The symbols move the units like this.
Mus % Bok
Mus ! Vif
Mus * Mag
Mus $ Feb
Mus § Ged
Mus ~ Feg
Vam % Nin
Vam ! Lim
Vam * Ruz
Vam $ Bez
Vam § Gad
Vam ~ Zul
Daz % Ner
Daz ! Duk
Daz * Veb
Daz $ Gov
Daz § Zuz
Daz ~ Mav
Vof % Nal
Vof ! Zov
Vof * Dod
Vof $ Sev
Vof § Lar
Vof ~ Vem
Kip % Gad
Kip ! Mor
Kip * Tok
Kip $ Vep
Kip § Sav
Kip ~ Fis
Vif % Fis
Vif ! Vep
Vif * Bok
Vif $ Mag
Vif § Mus
Vif ~ Mam
Kat % Mor
Kat ! Goz
Kat * Kip
Kat $ Sav
Kat § Fov
Kat ~ Vep
Vep % Bem
Vep ! Tok
Vep * Fis
Vep $ Bok
Vep § Vif
Vep ~ Lon
Zuf % Gup
Zuf ! Kez
Zuf * Kap
Zuf $ Gab
Zuf § Gam
Zuf ~ Kor
Sos % Muz
Sos ! Zan
Sos * Pag
Sos $ Tud
Sos § Gul
Sos ~ Duk
Nus % Lim
Nus ! Puz
Nus * Vam
Nus $ Gad
Nus § Mor
Nus ~ Bez
Mav % Rut
Mav ! Fud
Mav * Puz
Mav $ Nus
Mav § Zom
Mav ~ Vam
Rut % Reb
Rut ! Mol
Rut * Mev
Rut $ Lim
Rut § Puz
Rut ~ Nin
Lum % Vus
Lum ! Dil
Lum * Kez
Lum $ Zuf
Lum § Lon
Lum ~ Kap
Gab % Vur
Gab ! Kap
Gab * Kor
Gab $ Mul
Gab § Zum
Gab ~ Sif
Mev % Kul
Mev ! Reb
Mev * Mis
Mev $ Nin
Mev § Lim
Mev ~ Vum
Zuz % Veb
Zuz ! Daz
Zuz * Gov
Zuz $ Fim
Zuz § Vum
Zuz ~ Zom
Sif % Feb
Sif ! Ged
Sif * Rol
Sif $ Lil
Sif § Paz
Sif ~ Vof
Mek % Sos
Mek ! Pav
Mek * Gul
Mek $ Reb
Mek § Mol
Mek ~ Kul
Duk % Nof
Duk ! Lut
Duk * Ner
Duk $ Veb
Duk § Daz
Duk ~ Fud
Vur % Vif
Vur ! Tob
Vur * Mus
Vur $ Ged
Vur § Kor
Vur ~ Feb
Gul % Pag
Gul ! Sos
Gul * Tud
Gul $ Kul
Gul § Reb
Gul ~ Daz
Mor % Vam
Mor ! Nus
Mor * Gad
Mor $ Tok
Mor § Kip
Mor ~ Bem
Zul % Lal
Zul ! Vor
Zul * Pir
Zul $ Vus
Zul § Dil
Zul ~ Fov
Zar % Pav
Zar ! Vem
Zar * Mek
Zar $ Mol
Zar § Zed
Zar ~ Reb
Pir % Goz
Pir ! Lal
Pir * Kat
Pir $ Fov
Pir § Vus
Pir ~ Sav
Rup % Gab
Rup ! Gam
Rup * Zum
Rup $ Gid
Rup § Nal
Rup ~ Leb
Mag % Lon
Mag ! Bok
Mag * Mam
Mag $ Feg
Mag § Feb
Mag ~ Rup
Zum % Kor
Zum ! Gab
Zum * Mul
Zum $ Leb
Zum § Gid
Zum ~ Paz
Bez % Vor
Bez ! Ruz
Bez * Zul
Bez $ Dil
Bez § Bem
Bez ~ Vus
Lon % Kez
Lon ! Lum
Lon * Zuf
Lon $ Gam
Lon § Mam
Lon ~ Gab
Gid % Mul
Gid ! Zum
Gid * Leb
Gid $ Gug
Gid § Liv
Gid ~ Zan
Dil % Pir
Dil ! Zul
Dil * Vus
Dil $ Kez
Dil § Lum
Dil ~ Gup
Ged % Mag
Ged ! Mus
Ged * Feb
Ged $ Rol
Ged § Sif
Ged ~ Zov
Pav % Zan
Pav ! Gug
Pav * Sos
Pav $ Gul
Pav § Mek
Pav ~ Tud
Sev % Liv
Sev ! Dod
Sev * Vem
Sev $ Zar
Sev § Nof
Sev ~ Mek
Muz % Vof
Muz ! Lil
Muz * Lar
Muz $ Lut
Muz § Pag
Muz ~ Nof
Rol % Feg
Rol ! Feb
Rol * Zov
Rol $ Vof
Rol § Lil
Rol ~ Dod
Gam % Kap
Gam ! Zuf
Gam * Gab
Gam $ Zum
Gam § Rup
Gam ~ Mul
Nal % Zum
Nal ! Rup
Nal * Gid
Nal $ Liv
Nal § Dod
Nal ~ Gug
Mol % Gul
Mol ! Mek
Mol * Reb
Mol $ Mev
Mol § Rut
Mol ~ Mis
Zov % Rup
Zov ! Feg
Zov * Nal
Zov $ Dod
Zov § Vof
Zov ~ Liv
Vus % Kat
Vus ! Pir
Vus * Fov
Vus $ Gup
Vus § Kez
Vus ~ Tob
Dod % Gid
Dod ! Nal
Dod * Liv
Dod $ Vem
Dod § Sev
Dod ~ Pav
Fud % Mol
Fud ! Zed
Fud * Rut
Fud $ Puz
Fud § Mav
Fud ~ Lim
Fov % Kip
Fov ! Kat
Fov * Sav
Fov $ Tob
Fov § Gup
Fov ~ Vif
Kap % Tob
Kap ! Gup
Kap * Vur
Kap $ Kor
Kap § Gab
Kap ~ Ged
Fim % Mav
Fim ! Gov
Fim * Zom
Fim $ Goz
Fim § Lal
Fim ~ Mor
Mul % Ged
Mul ! Kor
Mul * Sif
Mul $ Paz
Mul § Leb
Mul ~ Lil
Gug % Paz
Gug ! Leb
Gug * Zan
Gug $ Sos
Gug § Pav
Gug ~ Pag
Veb % Zed
Veb ! Ner
Veb * Fud
Veb $ Mav
Veb § Gov
Veb ~ Puz
Gad % Ruz
Gad ! Vam
Gad * Bez
Gad $ Bem
Gad § Tok
Gad ~ Dil
Zed % Mek
Zed ! Zar
Zed * Mol
Zed $ Rut
Zed § Fud
Zed ~ Mev
Vem % Gug
Vem ! Liv
Vem * Pav
Vem $ Mek
Vem § Zar
Vem ~ Gul
Mam % Zuf
Mam ! Lon
Mam * Gam
Mam $ Rup
Mam § Feg
Mam ~ Zum
Paz % Rol
Paz ! Sif
Paz * Lil
Paz $ Muz
Paz § Zan
Paz ~ Lar
Fis % Dil
Fis ! Bem
Fis * Lum
Fis $ Lon
Fis § Bok
Fis ~ Zuf
Mis % Daz
Mis ! Kul
Mis * Zuz
Mis $ Vum
Mis § Nin
Mis ~ Fim
Vor % Fim
Vor ! Vum
Vor * Lal
Vor $ Pir
Vor § Zul
Vor ~ Kat
Kor % Mus
Kor ! Vur
Kor * Ged
Kor $ Sif
Kor § Mul
Kor ~ Rol
Zom % Puz
Zom ! Mav
Zom * Nus
Zom $ Mor
Zom § Goz
Zom ~ Gad
Feb % Mam
Feb ! Mag
Feb * Feg
Feb $ Zov
Feb § Rol
Feb ~ Nal
Zan % Lil
Zan ! Paz
Zan * Muz
Zan $ Pag
Zan § Sos
Zan ~ Lut
Bem % Zul
Bem ! Bez
Bem * Dil
Bem $ Lum
Bem § Fis
Bem ~ Kez
Feg % Gam
Feg ! Mam
Feg * Rup
Feg $ Nal
Feg § Zov
Feg ~ Gid
Vum % Gov
Vum ! Zuz
Vum * Fim
Vum $ Lal
Vum § Vor
Vum ~ Goz
Lut % Sev
Lut ! Lar
Lut * Nof
Lut $ Ner
Lut § Duk
Lut ~ Zed
Kez % Fov
Kez ! Vus
Kez * Gup
Kez $ Kap
Kez § Zuf
Kez ~ Vur
Gov % Fud
Gov ! Veb
Gov * Mav
Gov $ Zom
Gov § Fim
Gov ~ Nus
Sav % Tok
Sav ! Kip
Sav * Vep
Sav $ Vif
Sav § Tob
Sav ~ Bok
Lar % Dod
Lar ! Vof
Lar * Sev
Lar $ Nof
Lar § Lut
Lar ~ Zar
Ruz % Vum
Ruz ! Nin
Ruz * Vor
Ruz $ Zul
Ruz § Bez
Ruz ~ Pir
Puz % Mev
Puz ! Rut
Puz * Lim
Puz $ Vam
Puz § Nus
Puz ~ Ruz
Nin % Zuz
Nin ! Mis
Nin * Vum
Nin $ Vor
Nin § Ruz
Nin ~ Lal
Pag % Lar
Pag ! Muz
Pag * Lut
Pag $ Duk
Pag § Tud
Pag ~ Ner
Nof % Vem
Nof ! Sev
Nof * Zar
Nof $ Zed
Nof § Ner
Nof ~ Mol
Leb % Sif
Leb ! Mul
Leb * Paz
Leb $ Zan
Leb § Gug
Leb ~ Muz
Lal % Zom
Lal ! Fim
Lal * Goz
Lal $ Kat
Lal § Pir
Lal ~ Kip
Gup % Sav
Gup ! Fov
Gup * Tob
Gup $ Vur
Gup § Kap
Gup ~ Mus
Tud % Lut
Tud ! Pag
Tud * Duk
Tud $ Daz
Tud § Kul
Tud ~ Veb
Tob % Vep
Tob ! Sav
Tob * Vif
Tob $ Mus
Tob § Vur
Tob ~ Mag
Reb % Tud
Reb ! Gul
Reb * Kul
Reb $ Mis
Reb § Mev
Reb ~ Zuz
Tok % Bez
Tok ! Gad
Tok * Bem
Tok $ Fis
Tok § Vep
Tok ~ Lum
Ner % Zar
Ner ! Nof
Ner * Zed
Ner $ Fud
Ner § Veb
Ner ~ Rut
Liv % Leb
Liv ! Gid
Liv * Gug
Liv $ Pav
Liv § Vem
Liv ~ Sos
Lil % Zov
Lil ! Rol
Lil * Vof
Lil $ Lar
Lil § Muz
Lil ~ Sev
Bok % Lum
Bok ! Fis
Bok * Lon
Bok $ Mam
Bok § Mag
Bok ~ Gam
Kul % Duk
Kul ! Tud
Kul * Daz
Kul $ Zuz
Kul § Mis
Kul ~ Gov
Goz % Nus
Goz ! Zom
Goz * Mor
Goz $ Kip
Goz § Kat
Goz ~ Tok
Lim % Mis
Lim ! Mev
Lim * Nin
Lim $ Ruz
Lim § Vam
Lim ~ Vor

The rows follow the links: the fewer symbols apart two units are, the more alike their rows tend to be.

Row, then unit:
[  42  -51  -37  -11  -73    7    7  -52  -40    7  -14 -110  -59   48   63   -4  -51  -57   44    8   77   21  109   56  -68   -4    7  -57    7   60  105   -6   15  -15  -71    5   56 -112    8  106   44    7   84  -15  -54   87  -16   90 -104  -49  -21   59]
unit: Gug
[  86    5   41  -83    6   61  -61  -41   87   58 -119   14   92   -6  -45  -33    2   70  -64   86   14   58    6  -73    6  -35   52    6   77  -57   -9  -54   -2 -133   28   32   38  -12   57  -11   -5   64   -9 -112  -43  -10 -122   -9   11   63    1   28]
unit: Mus
[  46   28   55  -64   45   46  -54   -9   92   46  -89   64  104  -29  -70  -23   31   88  -71   66  -27   38  -51  -90   43  -26   39   35   58  -73  -63  -40  -10  -99   57   23    3   48   43  -60  -28   49  -50  -86   -9  -52  -93  -54   59   80   13   -8]
unit: Kez
[  74   15   46  -77   23   60  -61  -35   92   56 -112   31  100  -15  -57  -31   15   80  -68   80    1   52  -14  -81   18  -33   49   20   73  -62  -28  -51   -5 -125   40   34   28    8   56  -28  -12   60  -24 -106  -32  -24 -116  -26   30   71    4   17]
unit: Zuf
[  95   -7   33  -83  -12   63  -57  -55   76   60 -122  -14   78    6  -35  -33   -8   61  -55   87   33   60   31  -60   -8  -34   53   -9   82  -45   12  -53    1 -135   12   39   49  -41   59   13    6   62   10 -114  -56   11 -128   12  -13   52   -4   41]
unit: Gab
[ 100  -15   18  -81  -23   63  -53  -61   68   58 -117  -34   62   13  -16  -33  -16   46  -43   89   47   62   51  -47  -21  -33   53  -18   78  -28   33  -50    5 -131   -6   36   60  -56   58   34   15   62   27 -113  -63   29 -124   29  -32   40   -8   48]
unit: Feb
[  18  -49  -47   11  -74   -8   22  -36  -59   -8   16 -107  -79   47   72    5  -51  -70   55  -13   72    5  100   70  -66    5   -7  -60  -13   69  103    7   14   19  -71   -5   40 -106   -8  100   41  -11   82   15  -40   85   17   90 -103  -60  -20   50]
unit: Lar
[ -85   -6  -40   80   -8  -62   58   44  -88  -58  116  -11  -94    3   47   34   -5  -72   64  -88  -14  -54   -6   80   -6   34  -51   -5  -78   55   12   54    3  129  -27  -33  -37   14  -57   10    5  -63   10  110   44    8  124    9  -11  -64   -2  -26]
unit: Veb
[ -97   23  -17   77   32  -60   50   65  -58  -57  116   46  -53  -19    8   33   23  -37   33  -82  -55  -62  -65   39   30   32  -48   26  -74   19  -45   51   -6  126   13  -31  -64   69  -58  -45  -21  -61  -37  105   68  -35  118  -40   44  -30   12  -56]
unit: Lim
[  96  -21   15  -77  -32   58  -51  -63   56   56 -111  -47   53   20   -8  -33  -23   37  -33   82   55   62   63  -41  -29  -34   50  -24   72  -17   46  -50    6 -127  -15   32   63  -72   57   47   20   57   38 -106  -66   36 -120   40  -44   33   -9   54]
unit: Rup
[  39   33   53  -54   52   40  -47   -2   89   40  -79   76  105  -33  -73  -23   35   85  -75   58  -39   31  -63  -90   46  -22   34   41   52  -74  -73  -33  -11  -89   64   23   -5   59   39  -73  -31   42  -58  -77    0  -63  -82  -63   72   79   15  -15]
unit: Fis
[  56  -49  -35  -24  -73   17   -6  -57  -26   18  -33 -109  -45   44   52   -9  -51  -44   32   25   83   34  111   44  -68  -13   14  -56   23   46  102  -13   15  -38  -68   11   62 -114   15  102   46   20   85  -30  -60   87  -34   90 -103  -38  -21   63]
unit: Dod
[ -26   50   47   -5   71    3  -16   37   54    3   -9  105   72  -50  -68   -3   53   64  -53    3  -71  -10 -105  -66   66   -2    1   60    5  -65 -103   -2  -16   -7   73   -1  -46  107    2 -103  -44    5  -82   -6   44  -88   -7  -93  103   60   21  -49]
unit: Kat
[ -16  -41  -56   41  -62  -32   39  -11  -83  -29   59  -90  -99   40   72   17  -43  -86   72  -43   51  -18   77   88  -55   18  -25  -49  -39   80   86   26   11   67  -70  -19   17  -79  -29   88   37  -32   69   56  -17   72   62   74  -87  -78  -19   29]
unit: Pag
[ -99   13  -24   81   21  -63   56   60  -70  -60  119   27  -70  -10   25   34   12  -52   47  -83  -40  -60  -44   54   16   36  -51   16  -80   32  -25   52   -6  133   -3  -34  -55   52  -59  -24  -12  -65  -20  114   61  -21  126  -23   28  -47    7  -46]
unit: Gov
[ -11   50   50  -14   70   15  -24   31   64   13  -26  102   84  -45  -73  -10   51   72  -59   17  -68    3  -97  -77   64   -8   13   58   16  -70 -100  -11  -14  -31   74    6  -39   96   13 -101  -43   13  -82  -25   34  -82  -27  -89   98   67   18  -46]
unit: Tok
[  50  -50  -37  -16  -76   12    3  -51  -34   13  -26 -108  -53   50   56   -5  -51  -46   36   17   80   23  112   51  -65   -8   11  -59   14   54  104  -11   13  -26  -69    7   59 -114   12  103   43   11   83  -24  -58   88  -24   93 -103  -44  -21   62]
unit: Liv
[ -62   52   30   28   71  -23    9   57   17  -23   42  105   33  -47  -47   15   52   36  -26  -32  -83  -36 -108  -35   66   12  -20   58  -28  -42 -100   19  -14   46   63  -12  -62  115  -21  -99  -44  -25  -81   41   64  -84   48  -89  102   34   22  -67]
unit: Mor
[ -78  -11  -45   81  -15  -61   60   37  -93  -57  114  -23  -96   14   54   31  -12  -76   69  -85   -5  -54    8   82  -17   33  -49  -10  -77   62   23   51    2  126  -34  -33  -34    0  -55   23   12  -63   19  109   39   18  124   19  -25  -70   -5  -22]
unit: Kul
[ -96   11  -28   82   12  -63   57   58  -74  -60  118   21  -71   -9   28   35    9  -54   49  -90  -35  -59  -39   59   11   35  -54   12  -82   38  -17   52   -4  131   -9  -34  -56   45  -59  -23  -11  -65  -16  114   59  -16  126  -14   19  -48    5  -44]
unit: Zuz
[ -91   37    3   62   53  -49   37   66  -27  -43   90   75  -18  -35  -15   26   39   -6    9  -69  -72  -53  -91    8   49   26  -38   42  -58  -11  -72   41  -10  101   38  -26  -69   99  -44  -75  -34  -49  -61   86   74  -63   96  -65   78   -6   16  -64]
unit: Nus
[ -95   31   -5   69   43  -52   42   67  -38  -51  102   67  -31  -30   -5   28   31  -16   19  -73  -63  -60  -80   19   42   29  -45   35  -65    1  -61   46   -8  114   27  -29  -68   92  -50  -64  -26  -54  -51   97   70  -54  107  -55   65  -15   13  -61]
unit: Fim
[  31   35   54  -48   56   36  -45    2   88   37  -74   81  101  -37  -70  -21   38   87  -75   55  -41   27  -68  -91   52  -22   31   43   50  -75  -74  -33   -9  -84   66   22  -10   64   37  -78  -35   37  -64  -69    6  -64  -77  -66   76   79   14  -19]
unit: Vep
[ -56  -22  -53   68  -34  -52   53   20  -94  -52  101  -53 -105   25   67   28  -25  -83   72  -73   16  -44   36   90  -32   29  -42  -29  -67   70   51   45    9  111  -52  -30  -11  -31  -47   51   21  -54   42   95   18   42  105   45  -51  -79  -11    1]
unit: Duk

Each walk starts at a row. The symbols on each line, taken left to right, move it on to the next unit.
Each answer is a row, close to the row of the unit it stands for.
---
[  84    8   41  -81   13   61  -60  -39   90   60 -116   16   93   -8  -48  -33    7   77  -65   85   12   54    2  -79   11  -35   50    9   75  -55  -17  -51   -2 -128   33   33   36   -7   57  -19   -7   62  -13 -108  -41  -15 -124  -15   15   67    1   23]
~ § ! § * [  92  -37   -5  -63  -55   46  -34  -68   28   47  -89  -78   16   35   18  -25  -37    1   -8   68   74   54   88   -8  -48  -24   40  -45   62    9   76  -39   11 -100  -37   28   71  -99   45   75   32   50   60  -86  -73   63  -94   67  -75    5  -16   66]
* § ~ [  -4  -47  -53   31  -67  -23   32  -22  -73  -23   43  -98  -94   43   74   12  -45  -81   65  -28   59  -10   90   81  -63   12  -19  -55  -26   72   91   19   15   47  -74  -13   27  -90  -22   93   41  -22   77   42  -25   80   47   83  -92  -74  -16   37]
---
[ -42   51   42   10   76   -8   -6   52   42   -9   12  106   59  -50  -62    4   52   53  -44   -9  -79  -19 -108  -56   69    6   -5   62   -7  -57 -101    6  -15   16   71   -6  -55  113   -6 -102  -44   -6  -82   13   55  -88   14  -94  104   48   20  -60]
~ % * $ § [  64   22   49  -74   27   55  -56  -26   91   55 -106   42  101  -17  -62  -31   21   82  -70   76   -9   47  -25  -88   27  -32   48   24   70  -68  -42  -46   -7 -120   48   31   21   23   48  -39  -17   57  -34  -99  -25  -32 -112  -35   42   74    8    8]
! ! ! * * [ -33   52   45    4   74   -2  -13   46   47   -2    3  108   65  -49  -64    0   54   61  -48   -2  -77  -13 -107  -61   69    1   -2   57    0  -63 -102    0  -14    3   71   -2  -52  111   -1 -105  -45    1  -83    4   49  -88    4  -90  104   52   20  -56]
---
[ -25  -39  -55   46  -57  -34   40   -7  -86  -34   66  -84 -102   38   73   17  -43  -85   72  -49   47  -22   74   89  -52   17  -29  -45  -44   75   81   31   12   71  -68  -20   15  -71  -32   83   36  -37   68   63  -10   67   72   74  -81  -77  -19   26]
$ $ § % [ -88   -2  -35   82    1  -62   60   49  -84  -62  120   -1  -86   -2   38   33    0  -67   58  -87  -24  -61  -17   69    2   35  -50   -2  -78   50   -3   53    0  134  -17  -34  -45   27  -59    0    3  -65   -3  114   51    2  128    1   -1  -59    1  -31]
~ § ! § * [ -80   46   16   46   63  -38   22   65   -3  -36   70   91    9  -41  -33   19   47   12  -10  -53  -80  -46 -103  -15   61   22  -29   53  -48  -25  -91   30  -14   77   53  -21  -70  110  -35  -91  -38  -39  -74   64   71  -78   75  -80   88   12   17  -67]
---
[ -36  -34  -53   53  -50  -41   48    2  -87  -39   81  -73 -106   34   74   23  -36  -87   72  -55   37  -30   61   95  -48   22  -35  -41  -52   75   72   37    9   88  -64  -21    4  -60  -40   71   29  -41   59   75    0   62   83   65  -72  -80  -13   17]
~ $ § ! $ [ -97   26  -10   73   41  -56   47   67  -46  -53  107   59  -38  -27   -2   28   31  -26   26  -77  -60  -59  -76   27   37   31  -44   29  -70    8  -58   49  -10  118   26  -28  -66   84  -54  -58  -25  -58  -49   99   72  -49  112  -48   58  -22   12  -60]
* * ! % * [ -91    3  -33   81    4  -62   61   52  -79  -61  119    7  -84   -2   38   37    5  -64   56  -88  -26  -59  -26   67    5   36  -51    6  -80   43   -7   54    1  134  -12  -35  -47   33  -62   -8   -2  -64   -6  114   54   -5  127   -5   10  -55    2  -35]
---
[   4   44   54  -30   66   23  -32   20   73   22  -42   99   89  -43  -76  -11   47   77  -67   32  -61    9  -89  -84   60  -13   19   53   27  -76  -92  -20  -13  -47   72   13  -28   89   22  -93  -39   23  -74  -38   27  -78  -46  -80   92   72   16  -38]
! ~ * § [  58   23   52  -68   36   51  -58  -17   93   50  -98   52  104  -25  -65  -26   24   85  -73   73  -17   41  -36  -90   31  -29   44   27   66  -74  -51  -44   -8 -110   53   29   13   37   50  -52  -22   56  -42  -96  -16  -42 -105  -46   52   74   12    1]
! ! ~ $ [  70   16   47  -76   26   58  -57  -30   94   57 -108   36  104  -15  -57  -30   19   83  -68   80   -1   48  -17  -86   22  -30   47   19   72  -64  -33  -51   -5 -122   43   29   24   13   53  -34  -16   58  -28 -105  -31  -30 -117  -28   34   75    9   13]
---
[  80  -46  -17  -49  -62   36  -25  -66    7   36  -70  -95   -8   41   31  -21  -45  -15    9   51   79   47  104   14  -59  -20   30  -50   46   28   91  -32   12  -78  -51   19   70 -110   34   93   39   39   73  -65  -73   77  -73   79  -88  -15  -18   67]
§ * ~ ~ % [ -44  -31  -54   56  -49  -44   49    5  -90  -44   84  -69 -104   30   70   24  -34  -88   74  -63   33  -32   55   91  -42   23  -36  -38  -56   74   68   39    8   94  -61  -23    1  -52  -41   66   29  -48   53   78    4   55   90   58  -66  -80  -14   13]
* * ~ ! [ -64  -22  -51   71  -31  -53   56   22  -94  -52  104  -47 -105   19   63   27  -23  -84   72  -74   13  -42   33   86  -29   31  -44  -28  -68   71   46   49    4  114  -48  -29  -17  -25  -53   46   18  -57   38   98   22   37  108   41  -46  -77   -8   -7]
---
[  97  -13   27  -82  -19   61  -55  -60   70   59 -119  -26   68   12  -24  -33  -11   48  -45   84   42   62   45  -55  -16  -34   53  -15   74  -31   27  -54    4 -130    0   34   58  -55   62   28   12   65   20 -112  -61   25 -125   24  -28   45   -5   49]
% $ ~ [  84  -42  -15  -50  -59   39  -29  -66   14   39  -79  -91   -1   39   29  -21  -44   -7    2   55   79   50  102    5  -58  -22   33  -49   50   20   83  -37   13  -87  -47   22   70 -104   37   86   36   40   71  -74  -72   72  -83   75  -85   -9  -15   67]
% % § § [  75  -42  -22  -46  -66   34  -18  -65   -2   32  -63 -100  -19   45   39  -17  -46  -21   16   44   81   40  104   23  -61  -19   29  -51   39   32   94  -29   13  -68  -58   18   67 -111   30   97   39   34   77  -58  -69   80  -67   82  -95  -21  -17   69]
---
[ -55   52   32   23   76  -17    3   55   25  -18   35  108   43  -45  -53   11   53   44  -33  -24  -80  -28 -110  -43   67   11  -14   54  -23  -48 -103   15  -14   38   68   -8  -62  113  -18 -104  -47  -20  -83   31   60  -88   35  -89  101   39   19  -63]
% $ % [ -76   47   21   41   66  -32   17   62    3  -30   63   97   20  -42  -37   21   47   22  -17  -46  -82  -41 -107  -23   61   17  -27   53  -39  -36  -97   28  -13   68   58  -17  -71  113  -30  -95  -43  -34  -75   59   68  -78   68  -83   93   20   18  -67]
~ § ~ $ [  92   -2   38  -82    0   64  -59  -47   82   60 -121   -3   87    1  -41  -34    0   66  -61   87   23   59   20  -69    1  -35   53    0   79  -47    0  -54    3 -135   20   34   47  -24   59    0    0   65   -1 -117  -51    4 -126    3   -1   59   -1   34]
---
[ -88   -2  -39   84   -4  -63   62   46  -85  -60  119   -5  -90    1   40   33   -4  -68   59  -90  -16  -60  -15   72   -3   36  -51   -4  -78   52    5   55   -1  135  -24  -34  -44   21  -57    5    2  -65    6  110   47    5  126    5   -4  -63   -3  -32]
* % § $ % ! [ -82   -7  -43   81  -11  -60   60   38  -89  -57  116  -19  -96    8   50   32   -9  -74   65  -85  -10  -55    0   78  -12   33  -49   -8  -74   57   16   55    6  130  -28  -34  -35    8  -56   16    6  -65   14  111   42   14  121   15  -15  -68   -3  -23]
% ~ % [ -77  -13  -46   78  -22  -57   58   33  -90  -58  113  -29 -100   14   54   32  -15  -78   68  -84   -1  -51   12   82  -19   33  -49  -18  -71   62   28   50    4  126  -41  -32  -28   -8  -55   30   15  -63   23  106   35   25  117   23  -31  -74   -7  -18]
